Table B holds the same points as the rows below and some others, measured another way and shuffled. Each row below is followed by which row of B it is.
B:
1: [  -1  279  346 -163  474  177  406 -584 -463  283 -370 -487  158  407
 -521 -423  -27 -337  305  187  728 -429  492  242 -379  -61  576  277]
2: [  13  -76 -326 -321  471 -247  213  -37  112   83  266   87  -17  -77
  467 -154   86  -16 -249  164  162  193  111  -36  259   32  -96 -275]
3: [-132  -47  170  332 -440  238 -108   80 -255  -35 -100  -98 -166  253
 -421  283 -293  345   91  -38 -163   56 -177  274 -153 -244  121  213]
4: [  64  133  266   12  143  188 -113 -181 -132  -79 -222 -265  227  -75
 -191  -94 -113  -90  190  212  299 -271  117 -148 -463  214  106 -167]
5: [-101  -47  -69    2 -207   86 -117  -40  -62   62   11  -88 -113  213
  -46 -153   39  193 -152  -79 -126   95 -234  156  319 -278  118 -103]
6: [  40  269  132  -33  134  -25  -33 -257   73   67 -180 -354  147 -235
 -238 -362  111  -36  167  209  357 -319   30  110  -66   79   72 -237]
7: [  36 -143 -154 -365    5  188 -396   54  132 -188   64   74   77  -64
  407 -241   43  108 -306   16 -252   36 -359 -628  158   57 -197 -674]
8: [-119   47  -74   32 -189   47  125  -40  -63  142  -31  -97 -262  205
 -316  -93 -106  323   25  -27  -34   -3 -160  341  273 -388   55   94]
9: [-137   19  339  -30   42  114 -170 -122 -149   32 -277 -232  170   41
  106 -123  -35 -197 -134  192  239 -119   87  -52 -197  122  259 -138]
10: [  16   24  -52  240 -272  123  -43    8  -62   -7   20  -85 -144  121
 -366   56 -217  382  166  -33  -59    7 -157  309   21 -249  -12   87]
11: [ 147   52  -52  405  134  -90  201   28  -88  -48  141  -39   25  -69
 -260  351 -397  228  374  203  307   86  311  481 -458   86  -63  305]
12: [  38  271   96  165   36  -92   33 -122  106   23 -118 -289   55 -354
 -352 -106   -5  133  278  221  300 -252    5  274 -151   89  -49 -120]
13: [ 121  -86 -181  -23  285   -7   79  -58 -105  -29  208   29   68  123
  134   24 -114   50   18   96  149  159  164   26 -123   40   11  -49]
14: [  69   77  124  107 -145  131 -343   13  101 -180 -101 -154  147 -300
  -89  -31  -88  159  104  143   21 -152 -192 -153 -231  170 -138 -349]
15: [ -76  -18   80  -66   50   40 -105  -34  -85  -60   -3 -135   70  -65
   64    9   82   -1 -121   94    5   22 -113 -135  -49  108   59 -286]
16: [ -51  132   16 -139  140 -121  -33 -105  172  103 -106 -173   41 -213
  137 -331   74  -12 -112  204  252 -132  -10   92  186    6   -4 -262]
17: [ -22 -201    1  197 -102  199   10  100 -294  -81   80   92  -92  353
  -86  359 -413  233   33    8  -67  226   65  117 -280 -121   72  215]
18: [-201 -351  371  713 -650  377 -641   -2 -665 -173   58 -251  218  637
 -155  481  159  -71 -208 -320 -395  503 -277  252 -205  -19  708  136]
19: [-161   48  272 -198  190    6 -100 -233  -86  149 -255 -279  162   51
  232 -342  162 -316 -262  191  315 -125   90  -26   68   73  326 -220]
20: [ -19 -226 -268  197  -23 -131 -106  123  -61  -54  390   96  -12  106
  301  234   80  142 -234  -59 -171  497 -103  222  215  -22   39  -99]
21: [  94 -215 -221 -295  190  355   91 -147 -340   12  103  120  -77  701
   32 -168 -283  130  -63 -119  -27  125   85 -194   -7 -323  152   38]
22: [ -47  172  110  398 -269  -11   37   44  -45  -30  -45 -218 -100 -214
 -556  263 -152  354  312  106   37  -90 -136  408 -198  -30  -56   86]
23: [  -9  -53  133 -203  132  294 -154 -240 -282  -17 -122 -177  157  332
   -2 -241    9 -144  -92   13  108  -82   12 -274 -147    0  294 -198]
24: [  97  147 -135  -88   37  143  244  -61  -26    3  -35  -49 -205   55
 -487  -70 -346  423  334   87   91 -228  -24   74 -128 -235 -186   32]
25: [  98   80   89  222 -248  312 -205 -131 -164  -96  -98 -208   45  156
 -508  -62 -161  246  288  -49   -8 -154 -151   92 -224 -128   91  -14]
26: [ 170 -102 -143  505  -48   34    2  113 -193 -184  315   34   30   58
 -243  516 -305  320  304   19   -9  283   94  325 -434   81  -59  192]
27: [ 100  135 -158 -332  360  -25   71 -290   67  103   17 -187   92  -12
   53 -536  183  -53  -16   97  279 -159   27  -75  211  -41   40 -340]
28: [  83 -192 -178 -192  236  164   -2  -72 -190  -36  159   92   43  364
  226  -62 -149   32 -114    1   27  180   95 -176  -48  -71   80  -96]
29: [ 151 -163 -101  190    7  102 -218  149    2 -220  177  123  122  -29
  178  253 -347  211   57  118  -13  191   46  -76 -332  143 -173 -114]
30: [ -17   67 -116   12  -48  -30   -6  -97   35   99   19 -131  -68   52
 -113 -233   37  170  -18   12   65   -4 -113  263  271 -212   54  -83]
31: [ 221  -59 -356  412   26 -207  -73  147  138 -156  448   87   54 -230
   65  288 -115  331  167   68    8  344   18  377  -64  110 -242  -50]
32: [ 162 -218 -353   -9   73  170  -36  -23 -194  -84  337  139  -25  427
   57   24 -142  238  -22 -138 -139  309  -30  -13   50 -195   22  -32]
33: [-157   58  155   64  -30  -36 -106 -195 -171  102  -59 -329   93   48
  -68 -159  331 -134 -159   16   91   31 -115  186  157   20  344 -168]
34: [-110    7  -78 -268  125    1   93  -88  -47   68   23  -87  -98   70
   34 -169   86   68 -161   56    9   -1 -127  -85  213 -110   44 -245]
35: [  70 -205 -103  139   18  189   -8   76 -264 -133  185  112  -13  319
  -10  332 -344  208   60   -1  -76  251   73  -13 -307  -28   26   92]
36: [-229  -41  376  -93 -160  316 -114 -101 -296   60 -367 -186  -18  341
  -98  -62 -204  -54 -147   81   66 -137  -24  -92 -148 -133  306   13]
37: [-212  258   21  205  -55 -410  238   37  170  145   26 -267 -183 -518
 -275  111  218  211   49  215  144  -35 -152  540  226   10  -81  -88]
38: [-409  -99  419  -97 -313  330   76  106 -351   62 -412  -45 -302  361
 -221  260 -454  179 -172  114 -117  -96 -105  -76 -189 -261  186  181]
39: [  66 -222 -337   -1   50  126  110   14 -243  -18  317  143 -146  476
  -19  127 -183  288  -24 -142 -163  332  -28   99   90 -275   39   89]
40: [  55  138  106  -71  187   78   31 -191  -78    5 -125 -221  108  -57
 -191 -170  -47  -11  155  172  278 -216   80  -24 -230   82   69 -146]
41: [  18  184  105  296 -272  166    1  -75 -122  -15 -118 -249  -98   14
 -686   60 -183  357  368   16   38 -190 -145  327 -194 -169   28  106]
42: [  -1 -131   55  176 -296  293 -400  -70 -202  -84   -7 -124   93  335
  -66  -70  -21  107  -83 -137 -165  121 -217   11   21 -137  239 -113]
43: [ 116 -310 -131  420 -226  273 -306   16 -409 -159  311   35  103  572
  -48  296 -116  171   -1 -244 -229  466  -62  182 -156 -117  276  142]
44: [ 124  -93  -31  313 -364  316 -314  137 -139 -289  107    5    0   58
 -347  314 -283  440  232  -81 -297   81 -297 -105 -346  -18 -141 -120]
45: [ -70  -21  -46  -20 -145   15 -197  -19   58   32   15 -101  -26    5
   97 -188   95  131 -187    6  -65   69 -228   70  300 -128   38 -261]
46: [  66   99 -134  259  -86   36  202  -75 -172   31  143 -147 -148  130
 -575  120 -106  366  328  -43   26   21  -60  414  -70 -211   31  180]
47: [ -47  -19 -283 -197  464 -301  430 -114  -53  196  262   -5  -94   87
  227  -85  115  -28 -158  119  251  210  220  280  267  -75   80   -1]
48: [ 110  224   69   77  162  -21   75  -60   82  -70  -81 -176   68 -353
 -283    1 -194  163  319  274  302 -260   92   61 -374  181 -187 -136]
49: [  35   93  -35  377 -354   71 -139   50   -9 -106   70 -151  -83 -113
 -482  173  -89  428  247  -26 -132    9 -283  295  -67  -99  -87  -37]
50: [-123  100  -77   46  -11 -251   71   11  170  111   51 -123 -107 -253
   37  -79  105  156 -113  143   92   51 -111  336  309  -65  -48 -150]
51: [  -9  182  114  265   15 -217  -70   -8  170    5  -41 -232  108 -458
  -50   20   12   58  116  267  284  -76   39  322 -116  206  -62 -140]
52: [ -87  300   51  -12  294 -454   96 -136  292  140  -17 -342  134 -644
  107 -257  390 -139  -46  338  422 -152   40  283  193  269  -30 -373]
53: [ 161  230  150  222  -48   72 -280 -160   87 -104 -127 -329  255 -325
 -300 -186   34   61  296  152  244 -275  -60   75 -281  201  -21 -270]
54: [  16  208  334  -15  219  105 -119 -362 -144   59 -290 -439  312  -32
 -157 -360  152 -316  104  205  470 -312  181   24 -277  194  346 -185]
55: [   3  -94  185    1  420   45   25 -199 -342   15    0 -152  301  226
  243   49  -12 -368  -84  182  386  116  398  -30 -406  271  381    3]
56: [  92 -168 -178 -110  161  231   64 -148 -281   45  104   51  -22  590
   33 -136 -238   88  -35  -62   74  159  147   35   -2 -270  197  122]
57: [  72 -230  -27   42   53  213 -213  113 -167 -231  123  120  115  139
  221  283 -305   99  -46   69  -79  196   27 -285 -383  150  -50 -150]
58: [ 103   56  -52  211 -115  120 -134 -172  -94   22   18 -192   57  204
 -265 -201    0  141  146  -58  102   -2  -48  306   48 -172  165   12]
59: [  42  197  134  246   -8  -69 -135 -137   31  -18  -51 -328  187 -289
 -216  -79  136    5  171  160  243 -123  -22  243 -145  177   84 -171]
60: [-120   74   21  505 -301 -286 -133  226  185  -73  133 -130  -52 -510
 -102  382   32  304   48  165  -57  173 -215  473   13  152 -167 -104]
61: [  73  -78 -314  -21  204  -52  226  -73 -101   93  247   51 -109  302
   21  -61 -121  181    2  -12  106  220  129  304  167 -232   47  122]
62: [  28 -280  -74 -243  184  356  -45 -131 -400  -35   65   73   47  674
  188  -81 -187  -43 -187  -91  -46  185   83 -289 -104 -156  269  -20]
63: [-328   66  294  -43  -96  -34  131   65  -53  132 -285 -140 -191 -103
  -56  116 -187   80 -142  257  121 -111  -27  139  -32  -68   55   11]
64: [  29 -135 -142  131  223 -106   73  -14 -167  -22  288   -9   85  111
  175  205   10   -4  -66   54   91  323  139  178  -81  104  122   -1]
65: [ -54  165  271   55   60  -10 -145 -157  -16    5 -198 -338  190 -251
  -90 -147  121 -126   34  218  273 -205    3   37 -178  209  145 -249]
66: [  43   48   94   34   51   97 -225 -251  -88   51  -83 -259  201  135
   11 -349  132 -130  -34   34  221  -50   31  112   41  -14  275 -162]
67: [-562   -1  303 -329  -98   10  340  -39 -295  286 -317 -180 -391  270
 -129   22   32   17 -394   97  -52  -50 -166   81  312 -321  323   44]
68: [ 165 -188 -362  -66  -14  250  -63  -23 -118  -56  219  156 -106  478
   21 -118 -270  333  -10 -151 -147  199  -64   -2  144 -344  -35   -2]
69: [  12   75  112   51  -71   92 -183  -44   34  -35 -153 -154   62  -96
  -61 -117 -140  100   54  146  135 -138  -42   35 -110   11   -9 -152]
70: [ -22   18 -185  180 -152   -2  116   14 -118    2  197  -71 -197   78
 -374  158   -8  382  122  -68 -147  133 -209  290  110 -209  -20   20]
71: [  39 -213 -246 -210  293   27    3  -69 -142   -3  253   78   59  302
  392  -90   44  -42 -261  -10    6  293   65 -120  143  -33  111 -186]
72: [   3  -47   14 -116   81  202 -105 -222 -238   15  -18 -170   94  309
  -51 -217   99  -51  -70  -48   36    0  -51 -100   11  -78  259 -169]

[  98  -47   28  143   -9  278  185   75 -132   54   42 -136   59    5
   27   82  -44   62 -194   27  196  146  -25   22  236  218   91  135
   26    8   -3  158  152] : 12
[ -60   47   57   38 -175  174   58   46 -167 -235  100 -229   12 -240
  -50  112   79 -264   57   95  309 -253    7   90  -54  253  100   81
   -8   38   88  200  295] : 36
[  60  -87  -95   75   93  117  133   61  -90  -76   75  -70  217   24
    7   -2   56  103  -53   76  158  317  127 -110  140  156   68 -158
 -131   51   69  180  258] : 53
[ 218  276  139 -162   72 -222 -226   63 -130  -20  -42  223   15   84
   83  -37  129 -123   69 -232 -229   16    9 -214  -36 -297   87 -129
   27   99   77    8 -129] : 45
[ 391  247  224    1  -42  -91 -124   23  -21   75  -69  203   23  253
   47   48  -35 -118  -90 -148 -313 -108 -121 -137  125 -222  115  104
  173   76  -10   50 -256] : 50
[ -32  112  138 -126  165  -50  -36  -22 -171    5  106  250 -156  155
   90 -146   70 -120  -22 -432 -374   43   -4  -90  155 -307  143  126
  -49  -55  118 -210 -366] : 61
[-219 -147  154 -153  158  273  161  123 -127   42   40  147 -164  -63
  157  -55   70   35   47 -487 -141  144   35   74  296  -13   37  370
   80 -415   53 -245 -191] : 46
[ 236  -15   41  -61  193 -114  -60  110   44  129  -19  203  119  314
   23  -35  -48  175    1  -41 -385  344   -4 -264  128  -77   96 -161
  140  -38  -80  -60 -153] : 31
[ -18   64  231 -231  117   49  -69  175 -126  114  -60  201 -197  -12
  140  -10   53  -18   88 -416 -263   52  -60  -37  119 -140   46  218
  245 -278  -34 -238 -263] : 70
[ 389  443   46  -88  -86 -210 -307  230 -344   62 -153 -126  133 -241
   78  150  183  -51   41   89  441  152   29 -293 -274  -38   37 -420
  -25  432   56  410  477] : 7
[ 433   13  175   84 -105  235   31  211  165   65 -253  -33  244   69
   58  266 -106  145 -117  225   86   25 -141   33  225  262  -47  146
  478 -179 -205  218  148] : 60
[ 456  371  168  175 -162  172  -36    4 -128  -29 -143  -50  153   14
  112  168   23 -105 -376   63  285 -154 -130   68  215  -48   21  136
  120  225   44  348  105] : 2
[  24 -184  121    2  -13  299  194  195  -31   99  -24  -52  -15  -36
   40  105  -59   74   41 -114   30   97  -26   28  216  277   57  274
  198 -285  -76   13   70] : 22
[-308  -32   12 -363  327 -160 -186   92   22 -277   75  286   26   -4
   68 -170  199   10  248 -153 -441  173  101  -59  -46 -175  -11 -234
  151 -324    7 -372 -209] : 43
[ -52 -137    7 -246  140 -176  -71  286 -130  128   44   56  -23  -34
  -26  -15   70   68  417 -174 -178  346  125 -363 -174  106  133 -250
   13 -101  -29  -68  144] : 44
[ 361   52   37  163  -18  -72  -14   -1   68   50   53   12  155  363
 -109   64 -146  -13 -116  251 -263   48 -113 -194   84   71  181 -116
  124  190  -83  146  -64] : 51
[ 179  332  103  -71   30 -130 -218  -17 -118 -161   -5  113   57   53
   62   -4  110 -163 -106   -7 -106 -103  -65  -55   -8 -224   62 -136
   79  163   61   50  -94] : 71
[-172 -188   87 -186  174  -80   65  104 -127  125  190  202 -198  152
  -19 -146    7  -57  295 -453 -474  195   84 -248   41  -65  221   82
  -78 -200   56 -276 -260] : 41
[ 107   49    9   73    5  -99    4  -36 -114  -16  196    2   -1  211
 -105  -45  -38 -144   -6   27 -217    2  -17 -189   -5   -6  239 -100
 -116  212   64   58  -56] : 40
[ 162  281  179 -107   37 -135 -240  -83  100 -288  -20  258   96  192
   42  -23   67 -211  -74   23 -424 -286 -109   38   70 -288   32  -13
  271  -44    0 -106 -346] : 33
[-119   50  209 -172   47  229   88  142 -272   44  -23  112 -202 -197
  201  -19  148  -86   37 -586   62   12   43   69  213 -100   32  388
    4 -266  129 -111  -92] : 8
[-186   76   15 -255  167   33 -101  129 -160 -254   -8   75   78 -263
  143  -45  267  -19  114 -160  119  146  143   17   -1  -62  -59 -135
    7 -166   97  -57  143] : 42
[ 187   18   25   57   61   -2    3  -21   71 -118   52   89  185  240
  -24   -8  -17    0  -85  109 -226   62  -19  -84  147   -3   94  -75
   86   14   -7   51  -73] : 59
[-265   57   41 -260  202  132   34  177 -439    7   33   54 -142 -339
  221 -107  286   20   96 -558  265  336  195  -54   77 -120   17   39
 -224 -122  211  -74  146] : 68
[ 157  115   96   84  -43  266    9   27   71 -217  -94  -55  187  -27
   77  141    4    2 -271  241  136 -125 -119  224  228  134  -52  123
  320 -114  -76  119   58] : 64
[ 106  -66  211   53 -375  126  124  119  -91  -65   77 -187  -75 -143
 -141  198  -41 -413  330  -94  114 -465  -21  -60 -120  334  211  325
   26  -49   48  244  242] : 38
[ 344   75  209  219 -358  238  116   75  -36   -8  -33 -227   45  -28
  -79  262 -123 -243  -54  156  224 -387 -154   52   72  318  139  310
  188   76  -45  358  219] : 63
[-427  -70  -36  133   96  152  198 -316 -162 -310  504  -28 -228  199
 -127 -226  -37 -331 -218  -44 -359 -254  -62  174  196  -22  286  199
 -216   59  173 -256 -387] : 1
[ 324  304  451   48 -443  234  -32   21   -8 -154 -135    0 -101 -116
   44  258  -21 -508  -19 -180   45 -829 -234  239  105   15   57  642
  367 -135   23  193 -115] : 67
[-263   26   10 -242  314  -81  -51   20 -201  -84  157  229 -121   42
  105 -212  169   -5   58 -368 -319  262  102 -102   80 -259   95  -89
 -109 -116  128 -296 -243] : 58
[-127   60  154 -209  113  153    7  133 -199  -64  -33  130 -101 -190
  185  -32  176  -51   61 -435   27   58   62   51  154 -105  -12  216
   44 -260   99 -124  -54] : 39
